Here is a tiny trained network, its code and every weight. The questions are about switching its units off for an input and a class, where a switched-off unit gives its printed mean instead of its output.

import numpy as np


def w(rows, s, z=0):
    codes = np.array(rows[::2]) - 128.0
    scale = np.full(codes.shape[1], s)
    scale[-1] = z or s
    return codes * scale


def f(y):
    return np.maximum(y, 0)


def log_softmax(a):
    a = a - a.max(-1, keepdims=True)
    return a - np.log(np.exp(a).sum(-1, keepdims=True))


def net(x, mask):
    res = np.array(x, float).reshape(1, 8) / 4 @ E
    y = f(res @ A[0][:, :-1].T + A[0][:, -1])
    res = res + np.where(mask, y, B[0][:, -1]) @ B[0][:, :-1]
    return log_softmax(res[-1] @ U[:, :-1].T + U[:, -1])


A, B = {}, {}
E = w([
[70,119,115,88,119,118,145,128,111,156,135],'x0',
[160,141,105,76,130,103,224,124,164,99,114],'x1',
[123,185,131,130,141,80,140,194,13,101,120],'x2',
[76,167,77,145,34,53,126,104,42,111,83],'x3',
[93,158,213,21,71,145,143,111,93,166,142],'x4',
[130,85,50,112,190,196,126,225,115,186,119],'x5',
[133,156,1,179,169,207,128,136,150,96,181],'x6',
[62,219,118,100,183,123,200,114,151,175,35],'x7',
],0.01)
A[0] = w([
[89,232,33,196,224,93,208,135,146,113,55,138],'N1',
[248,57,123,202,128,104,114,144,205,117,175,232],'N2',
[76,101,117,76,254,154,163,229,139,208,54,111],'N3',
[87,102,40,205,126,100,77,129,85,84,157,86],'N4',
[197,115,190,104,168,132,213,107,161,171,164,3],'N5',
[112,110,76,104,78,119,173,71,176,143,11,62],'N6',
],0.0081,0.0032)
B[0] = w([
[160,139,176,94,173,58,156,89,208,115,47,247],'N1',
[243,61,98,162,159,180,62,148,108,97,136,230],'N2',
[137,77,60,149,177,192,83,83,182,162,102,237],'N3',
[224,102,103,156,77,216,88,127,86,98,120,193],'N4',
[139,146,107,180,150,120,51,135,164,132,96,183],'N5',
[135,168,194,136,66,153,125,176,74,254,185,195],'N6',
],0.0092,0.014)
U = w([
[98,143,221,112,200,66,140,105,255,166,101,92],'0',
[119,101,45,191,229,203,88,122,208,122,137,254],'1',
[53,154,146,131,77,37,144,189,60,147,149,24],'2',
],0.0077,0.00073)

Each question gives the input, the list of numbers given to net, and the class t.
The units are the neurons (one row each of A and B). Each row of codes is followed by its name. A weight is (code - 128) times the scale printed after its matrix; where a second scale follows, it is the last column's (A, B and U).
mask holds one flag per neuron, in row order. A switched-off neuron (its flag False) gives its mean, the last column of its row in B, instead of its output. The means were averaged over made-up inputs and are rounded, as every weight is.
A unit's drop is (log p(t) with every unit on - log p(t) with that unit switched off) / (log p(t) with every unit on - log p(t) with every unit switched off).
The circuit of an input: a set's keep is (log p(t) with only the set's units on - log p(t) with every unit switched off) / (log p(t) with every unit on - log p(t) with every unit switched off). Starting from all 6 units, units are removed one at a time, each time the one whose removal leaves the highest keep (on an exact tie, the one counted first), for as long as the keep stays at least 0.8.
units of the circuit, in order: the units of the circuit, biggest drop first
unit that matters most: the unit with the biggest drop
k most important neurons: the k neurons with the biggest drops, biggest first
drop when u is switched off: that unit's drop, to one decimal
input [-3,3,2,-1,-4,-2,1,4], class 0: unit that matters most => N1
input [0,-5,2,-1,5,-6,-6,8], class 2: units of the circuit, in order => [N1, N3]
input [8,-8,4,4,5,2,7,-4], class 2: 3 most important neurons => [N3, N2, N5]
input [1,-3,-6,1,2,1,-2,3], class 0: 2 most important neurons => [N2, N4]
input [0,-1,3,5,2,1,0,-3], class 2: 2 most important neurons => [N3, N2]
input [-8,3,-6,-6,1,-7,-7,-1], class 1: 3 most important neurons => [N2, N1, N5]
input [-1,7,-7,5,8,-8,-7,8], class 2: 2 most important neurons => [N6, N1]
input [5,3,1,-5,7,-8,8,-2], class 0: 3 most important neurons => [N2, N3, N4]
input [6,-2,2,4,-1,3,4,8], class 0: 2 most important neurons => [N1, N2]
input [6,-7,8,-6,7,-8,-4,5], class 2: 2 most important neurons => [N1, N3]
input [6,-8,7,5,0,1,5,8], class 0: 2 most important neurons => [N1, N2]
input [5,6,-1,5,-4,1,-7,-7], class 2: 2 most important neurons => [N3, N1]
input [-8,-2,2,1,0,1,1,3], class 0: drop when N3 is switched off => 0.1
input [-3,8,-8,2,3,8,3,8], class 0: unit that matters most => N1
input [-1,5,0,-4,-3,3,6,7], class 0: drop when N1 is switched off => 1.5
input [4,0,8,4,7,2,7,7], class 0: drop when N1 is switched off => 0.7
input [4,3,-2,7,-3,-6,2,-1], class 2: drop when N4 is switched off => 0.0
